Here is a tiny trained network, its code and every weight. The questions are about switching its units off for an input and a target symbol, where a switched-off unit gives its printed mean instead of its output.

import numpy as np


def w(rows, s, z=0):
    codes = np.array(rows[::2]) - 128.0
    scale = np.full(codes.shape[1], s)
    scale[-1] = z or s
    return codes * scale


def f(y):
    return y / 2 * (1 + np.tanh(0.7978845608 * (y + 0.044715 * y**3)))


def softmax(a):
    e = np.exp(a - a.max(-1, keepdims=True))
    return e / e.sum(-1, keepdims=True)


def log_softmax(a):
    a = a - a.max(-1, keepdims=True)
    return a - np.log(np.exp(a).sum(-1, keepdims=True))


def net(x, mask):
    ids = ['γετφψω'.index(c) for c in x.split()]
    T = len(ids)
    res = E[ids] + P[:T]
    r = res
    for j in range(3):
        rows = slice(2 * j, 2 * j + 2)
        q, k, v = (r @ M[0][rows].T for M in (Q, K, V))
        z = softmax(np.where(np.tri(T) > 0, q @ k.T / 2**0.5, -1e9)) @ v
        o = O[0][rows]
        res = res + np.where(mask[j], z, o[:, -1]) @ o[:, :-1]
    y = f(res @ A[0][:, :-1].T + A[0][:, -1])
    res = res + np.where(mask[3:7], y, B[0][:, -1]) @ B[0][:, :-1]
    return log_softmax(res[-1] @ U[:, :-1].T + U[:, -1])


Q, K, V, O, A, B = {}, {}, {}, {}, {}, {}
E = w([
[92,108,61,114,142,65],'γ',
[123,97,173,191,188,72],'ε',
[137,201,160,64,182,63],'τ',
[50,113,110,2,177,110],'φ',
[204,138,67,137,82,175],'ψ',
[138,88,146,164,3,27],'ω',
],0.017)
P = w([
[57,254,62,176,72,77],'0',
[188,103,92,169,160,167],'1',
[191,93,122,159,131,163],'2',
[200,83,140,134,136,144],'3',
[224,86,145,133,115,148],'4',
[231,80,178,100,120,122],'5',
[232,87,188,77,98,102],'6',
[234,75,217,66,108,81],'7',
[247,64,224,52,97,74],'8',
],0.0078)
Q[0] = w([
[66,154,119,117,71,197],'h0',
[75,235,119,201,211,185],'h0',
[107,102,93,134,9,43],'h1',
[140,167,2,15,169,136],'h1',
[123,176,155,134,102,157],'h2',
[222,87,106,68,158,79],'h2',
],0.0082)
K[0] = w([
[183,46,166,122,193,147],'h0',
[163,54,133,153,146,133],'h0',
[84,143,51,204,54,44],'h1',
[49,254,138,29,139,126],'h1',
[138,50,125,146,149,103],'h2',
[77,198,84,158,83,82],'h2',
],0.0089)
V[0] = w([
[119,116,85,47,12,38],'h0',
[55,115,195,38,159,111],'h0',
[244,231,253,62,140,100],'h1',
[182,237,152,206,201,160],'h1',
[179,193,49,57,154,249],'h2',
[61,221,7,164,198,151],'h2',
],0.0072)
O[0] = w([
[70,116,90,107,102,172,254],'h0',
[87,172,180,126,212,246,115],'h0',
[118,227,139,176,49,105,164],'h1',
[182,130,155,148,79,113,83],'h1',
[159,165,111,48,134,164,78],'h2',
[135,162,90,170,226,118,173],'h2',
],0.012,0.0079)
A[0] = w([
[55,45,113,27,125,134,5],'n0',
[146,158,93,218,127,76,64],'n1',
[128,205,36,58,155,158,222],'n2',
[253,68,159,72,86,190,14],'n3',
],0.0073,0.0021)
B[0] = w([
[144,157,193,124,148,107,221],'n0',
[77,90,143,2,158,17,210],'n1',
[203,125,147,149,154,143,254],'n2',
[73,55,208,175,121,100,175],'n3',
],0.0081,0.0076)
U = w([
[25,144,49,160,162,114,254],'γ',
[123,82,250,176,141,117,219],'ε',
[78,196,142,215,120,126,30],'τ',
[66,119,171,129,146,183,81],'φ',
[147,81,145,78,104,142,71],'ψ',
[2,98,114,125,88,158,21],'ω',
],0.007,0.0036)

Each question gives the input, a string of symbols that net reads in full, and the target symbol t.
The units are the heads (2 rows each of Q, K, V and O) and the neurons (one row each of A and B). Each row of codes is followed by its name. A weight is (code - 128) times the scale printed after its matrix; where a second scale follows, it is the last column's (O, A, B and U).
mask holds one flag per unit, heads first, then neurons. A switched-off unit (its flag False) gives its mean, the last column of its rows in O or B, instead of its output. The means were averaged over made-up inputs and are rounded, as every weight is.
A unit's drop is (log p(t) with every unit on - log p(t) with that unit switched off) / (log p(t) with every unit on - log p(t) with every unit switched off).
The circuit of an input: a set's keep is (log p(t) with only the set's units on - log p(t) with every unit switched off) / (log p(t) with every unit on - log p(t) with every unit switched off). Starting from all 7 units, units are removed one at a time, each time the one whose removal leaves the highest keep (on an exact tie, the one counted first), for as long as the keep stays at least 0.8.
circuit, biggest first: the units of the circuit, biggest drop first
most important unit: the unit with the biggest drop
k most important neurons: the k neurons with the biggest drops, biggest first
heads that matter: for each layer, one digit per head in row order, 1 if its drop is at least 0.15 and else 0, layers parted by /
drop when u is switched off: that unit's drop, to one decimal
input ε ψ ω ψ ψ, target ε: heads that matter	111
input ψ τ ω ψ γ, target ψ: circuit, biggest first	h2, h0, h1
input γ ψ ψ ψ ψ ψ τ ε τ, target γ: most important unit	h2
input φ ψ ω γ ω φ ε τ ε, target φ: circuit, biggest first	h0, n2
input φ φ ψ, target φ: heads that matter	110
input ω φ ω ε ψ γ, target ω: heads that matter	101
input ω ω γ ψ φ γ φ φ τ, target ω: circuit, biggest first	h2, h0, n2
input ω ε γ ω ω ω φ ψ ψ, target ω: heads that matter	101
input ψ φ φ ψ τ, target ψ: circuit, biggest first	h2, h0
input ω φ ψ ω ψ, target ω: circuit, biggest first	h2, n2, h0
input ε ψ ψ, target ε: heads that matter	110
input γ τ τ ψ ε γ ω, target γ: circuit, biggest first	h1, h2, n2
input ω τ ψ ω, target ω: circuit, biggest first	h0, n2
input ε φ ψ φ, target ε: most important unit	n0
input ψ ψ ψ, target ψ: heads that matter	101
input φ γ ψ γ τ ψ ψ, target φ: circuit, biggest first	h0, h1
input γ γ γ ω ψ ω, target γ: heads that matter	010
input ω ω ε ε, target ω: circuit, biggest first	h0, h2
input ω τ ω ψ ψ φ ω ω, target ω: 2 most important neurons	n2, n3
input ψ ω ψ ω, target ψ: heads that matter	101
input γ ψ ω ω ω τ τ, target τ: most important unit	h1
input ψ ψ ε τ, target ψ: circuit, biggest first	h0, h2
input φ ω φ φ τ, target φ: heads that matter	100
input ψ ψ φ, target ψ: 2 most important neurons	n2, n3
input γ ψ ψ ψ γ φ ψ φ ε, target γ: drop when n2 is switched off	0.2
input τ ψ τ ε ψ ω φ ψ τ, target τ: drop when h0 is switched off	0.1
input φ ω ε ω ε ψ ω ω φ, target φ: circuit, biggest first	h0
